Below is a small trained network, with its code and all its weights. Each question gives an input and a class and asks what happens when units are switched off, that is, made to give their printed mean instead of their output.

import numpy as np


def w(rows, s, z=0):
    codes = np.array(rows[::2]) - 128.0
    scale = np.full(codes.shape[1], s)
    scale[-1] = z or s
    return codes * scale


def norm(h):
    return h / np.sqrt((h * h).mean(-1, keepdims=True) + 1e-5)


def f(y):
    return y / 2 * (1 + np.tanh(0.7978845608 * (y + 0.044715 * y**3)))


def log_softmax(a):
    a = a - a.max(-1, keepdims=True)
    return a - np.log(np.exp(a).sum(-1, keepdims=True))


def net(x, mask):
    res = np.array(x, float).reshape(1, 8) / 4 @ E
    u = 0
    for l in range(3):
        y = f(norm(res) @ A[l][:, :-1].T + A[l][:, -1])
        res = res + np.where(mask[u : u + 13], y, B[l][:, -1]) @ B[l][:, :-1]
        u += 13
    return log_softmax(norm(res)[-1] @ U[:, :-1].T + U[:, -1])


A, B = {}, {}
E = w([
[130,126,128,127,130,127,127,128,127],'x0',
[127,124,128,129,132,126,128,132,126],'x1',
[128,128,132,128,129,129,128,129,127],'x2',
[250,74,225,219,163,25,86,84,230],'x3',
[126,129,128,128,128,127,129,128,129],'x4',
[181,96,178,73,173,172,254,179,170],'x5',
[126,128,129,129,128,126,127,131,125],'x6',
[66,255,50,166,245,148,220,23,161],'x7',
],0.0015)
A[0] = w([
[120,132,122,122,147,156,101,138,147,120],'0.n0',
[94,178,88,103,136,199,117,122,147,71],'0.n1',
[90,148,120,208,153,62,97,73,112,79],'0.n2',
[124,137,139,124,139,152,106,134,143,125],'0.n3',
[120,130,119,163,131,89,136,106,114,88],'0.n4',
[141,128,116,129,141,123,126,137,114,128],'0.n5',
[135,133,144,128,126,161,87,132,156,101],'0.n6',
[162,163,130,225,224,5,188,15,192,80],'0.n7',
[93,159,98,233,131,58,83,67,126,1],'0.n8',
[137,106,166,97,121,165,176,189,105,84],'0.n9',
[119,117,136,95,127,98,131,132,84,111],'0.n10',
[129,78,161,57,87,156,195,201,46,96],'0.n11',
[197,47,202,151,117,90,28,157,186,41],'0.n12',
],0.0021,0.0014)
B[0] = w([
[128,114,119,136,115,104,139,120,126,125],'0.n0',
[136,94,118,151,131,61,139,113,104,132],'0.n1',
[163,149,106,70,113,135,103,110,175,142],'0.n2',
[132,127,118,132,127,122,133,130,129,127],'0.n3',
[132,145,131,105,127,145,119,116,146,114],'0.n4',
[123,132,133,126,124,127,128,129,131,128],'0.n5',
[126,132,116,130,121,103,157,133,102,118],'0.n6',
[122,148,147,163,127,250,61,151,169,248],'0.n7',
[174,148,113,43,129,139,113,110,162,129],'0.n8',
[157,127,96,66,120,131,116,113,184,135],'0.n9',
[123,133,135,136,125,136,110,151,154,125],'0.n10',
[158,131,110,97,120,153,70,123,201,181],'0.n11',
[119,120,74,145,101,59,196,81,63,202],'0.n12',
],0.0022,0.0015)
A[1] = w([
[126,66,128,45,94,154,177,214,92,153],'1.n0',
[92,160,100,115,143,138,169,118,88,59],'1.n1',
[88,97,132,16,53,130,116,221,4,3],'1.n2',
[76,137,89,77,46,98,37,157,51,109],'1.n3',
[79,141,89,84,76,129,79,123,77,108],'1.n4',
[83,165,140,234,161,83,57,77,109,86],'1.n5',
[97,151,101,126,146,127,169,126,87,58],'1.n6',
[215,39,229,171,89,29,65,150,149,85],'1.n7',
[99,166,83,114,142,158,156,108,113,87],'1.n8',
[28,221,57,92,180,206,182,91,102,80],'1.n9',
[86,111,91,99,69,101,65,137,39,95],'1.n10',
[91,109,111,74,43,97,61,147,61,74],'1.n11',
[162,163,136,146,195,144,169,88,166,155],'1.n12',
],0.0024,0.0011)
B[1] = w([
[183,185,47,81,166,186,80,40,241,196],'1.n0',
[224,66,183,161,96,62,103,142,167,128],'1.n1',
[166,160,144,181,212,181,105,76,233,215],'1.n2',
[90,89,137,249,190,161,107,157,137,217],'1.n3',
[154,85,154,201,126,120,109,132,143,173],'1.n4',
[141,179,71,39,27,154,79,114,145,164],'1.n5',
[194,89,169,148,109,92,111,131,151,120],'1.n6',
[49,178,40,86,125,129,191,118,50,251],'1.n7',
[199,49,201,144,86,72,81,136,132,145],'1.n8',
[195,46,160,124,38,5,111,141,81,250],'1.n9',
[115,135,154,228,164,139,121,129,147,185],'1.n10',
[98,157,123,189,198,166,133,124,129,188],'1.n11',
[83,100,159,152,124,162,78,188,99,172],'1.n12',
],0.0021,0.0019)
A[2] = w([
[174,80,166,141,103,88,107,133,147,171],'2.n0',
[66,155,128,163,76,152,52,139,122,104],'2.n1',
[142,115,119,55,147,209,128,176,186,2],'2.n2',
[174,128,135,56,99,77,221,120,122,110],'2.n3',
[95,137,107,164,109,23,103,86,63,58],'2.n4',
[148,72,130,25,127,76,254,156,84,55],'2.n5',
[147,134,217,145,211,222,191,152,209,15],'2.n6',
[164,109,145,43,103,61,237,149,110,22],'2.n7',
[145,182,131,168,172,107,72,49,192,203],'2.n8',
[130,152,98,96,123,122,188,97,114,94],'2.n9',
[129,107,178,150,186,133,122,143,157,106],'2.n10',
[82,124,55,133,32,28,82,96,17,29],'2.n11',
[139,46,163,143,102,116,123,186,115,183],'2.n12',
],0.0029,0.00068)
B[2] = w([
[73,197,103,125,145,164,145,115,99,139],'2.n0',
[134,72,106,141,189,151,163,147,137,178],'2.n1',
[146,189,175,83,104,27,87,49,163,157],'2.n2',
[78,90,101,211,161,179,95,168,107,171],'2.n3',
[157,151,181,63,108,120,182,132,150,195],'2.n4',
[90,86,67,202,158,214,18,146,155,202],'2.n5',
[121,146,163,124,70,30,182,126,26,216],'2.n6',
[88,117,87,208,149,175,68,135,121,180],'2.n7',
[111,59,95,54,114,158,118,187,123,201],'2.n8',
[141,110,154,156,117,119,96,151,119,136],'2.n9',
[94,134,91,120,89,118,162,147,60,138],'2.n10',
[157,160,228,115,144,78,252,138,102,252],'2.n11',
[95,182,80,134,162,139,140,72,140,141],'2.n12',
],0.0028,0.0025)
U = w([
[88,80,73,223,162,190,76,154,119,189],'0',
[140,149,197,118,118,50,237,128,75,188],'1',
[167,151,108,1,104,137,64,92,208,2],'2',
],0.0079,0.00082)

Each question gives the input, the list of numbers given to net, and the class t.
The units are the neurons (one row each of A and B). Each row of codes is followed by its name. A weight is (code - 128) times the scale printed after its matrix; where a second scale follows, it is the last column's (A, B and U).
mask holds one flag per neuron, layer by layer. A switched-off neuron (its flag False) gives its mean, the last column of its row in B, instead of its output. The means were averaged over made-up inputs and are rounded, as every weight is.
A unit's drop is (log p(t) with every unit on - log p(t) with that unit switched off) / (log p(t) with every unit on - log p(t) with every unit switched off).
The circuit of an input: a set's keep is (log p(t) with only the set's units on - log p(t) with every unit switched off) / (log p(t) with every unit on - log p(t) with every unit switched off). Starting from the 12 units with the biggest drops (on a tie, the unit counted first), units are removed one at a time, each time the one whose removal leaves the highest keep (on an exact tie, the one counted first), for as long as the keep stays at least 0.8.
units of the circuit, in order: the units of the circuit, biggest drop first
top k neurons: the k neurons with the biggest drops, biggest first
k most important neurons of layer l: the k neurons of layer l with the biggest drops, biggest first
drop of u: that unit's drop, to one decimal
input [4,1,5,-6,-2,8,-8,1], class 0: units of the circuit, in order : 2.n5, 1.n9
input [-7,-2,6,-1,-3,4,-3,-7], class 2: units of the circuit, in order : 1.n0, 2.n2
input [1,1,6,-1,5,-5,1,7], class 1: units of the circuit, in order : 1.n9, 2.n11, 1.n2
input [-5,-7,-4,-7,-6,3,-3,-3], class 2: top 3 neurons : 1.n0, 2.n11, 0.n11
input [-6,3,-7,7,-8,8,-4,0], class 0: 2 most important neurons of layer 1 : 1.n2, 1.n7
input [6,0,7,1,-8,-3,0,-4], class 1: top 2 neurons : 1.n7, 0.n7
input [3,2,-7,0,0,-4,0,7], class 1: units of the circuit, in order : 1.n9, 2.n5
input [1,5,6,2,6,0,-2,4], class 2: top 2 neurons : 2.n11, 1.n5
input [-1,3,-6,-8,3,6,-6,0], class 2: 3 most important neurons of layer 1 : 1.n0, 1.n2, 1.n7
input [0,3,1,3,-1,-4,6,1], class 2: top neuron : 0.n7
input [0,7,2,8,-6,-4,4,0], class 1: top 2 neurons : 1.n7, 0.n12
input [5,-8,-8,-3,-5,-8,0,8], class 1: top 2 neurons : 2.n11, 1.n9
input [2,6,-5,5,-8,-3,8,0], class 1: top 2 neurons : 2.n11, 1.n0
input [1,2,4,1,5,-4,-8,4], class 2: top 2 neurons : 0.n7, 0.n12
input [-2,0,7,-3,-6,8,-4,-1], class 2: top 2 neurons : 1.n0, 2.n2
input [8,7,4,6,-5,8,-4,-1], class 0: top 2 neurons : 2.n5, 1.n2
input [-3,-8,3,4,0,0,1,6], class 2: 2 most important neurons of layer 2 : 2.n11, 2.n8
input [3,0,-2,-5,0,4,5,0], class 2: 2 most important neurons of layer 1 : 1.n0, 1.n2
input [4,5,-5,-8,2,-8,-1,7], class 1: drop of 2.n11 : 0.1
input [-8,-4,5,5,3,8,-2,-1], class 0: drop of 2.n5 : 0.6
input [-4,-1,0,4,-1,8,4,-1], class 0: drop of 2.n5 : 0.6
input [1,6,-2,8,-2,2,-5,-1], class 0: most important neuron of layer 1 : 1.n7
input [7,-6,-3,6,3,7,4,-1], class 0: most important neuron of layer 2 : 2.n5
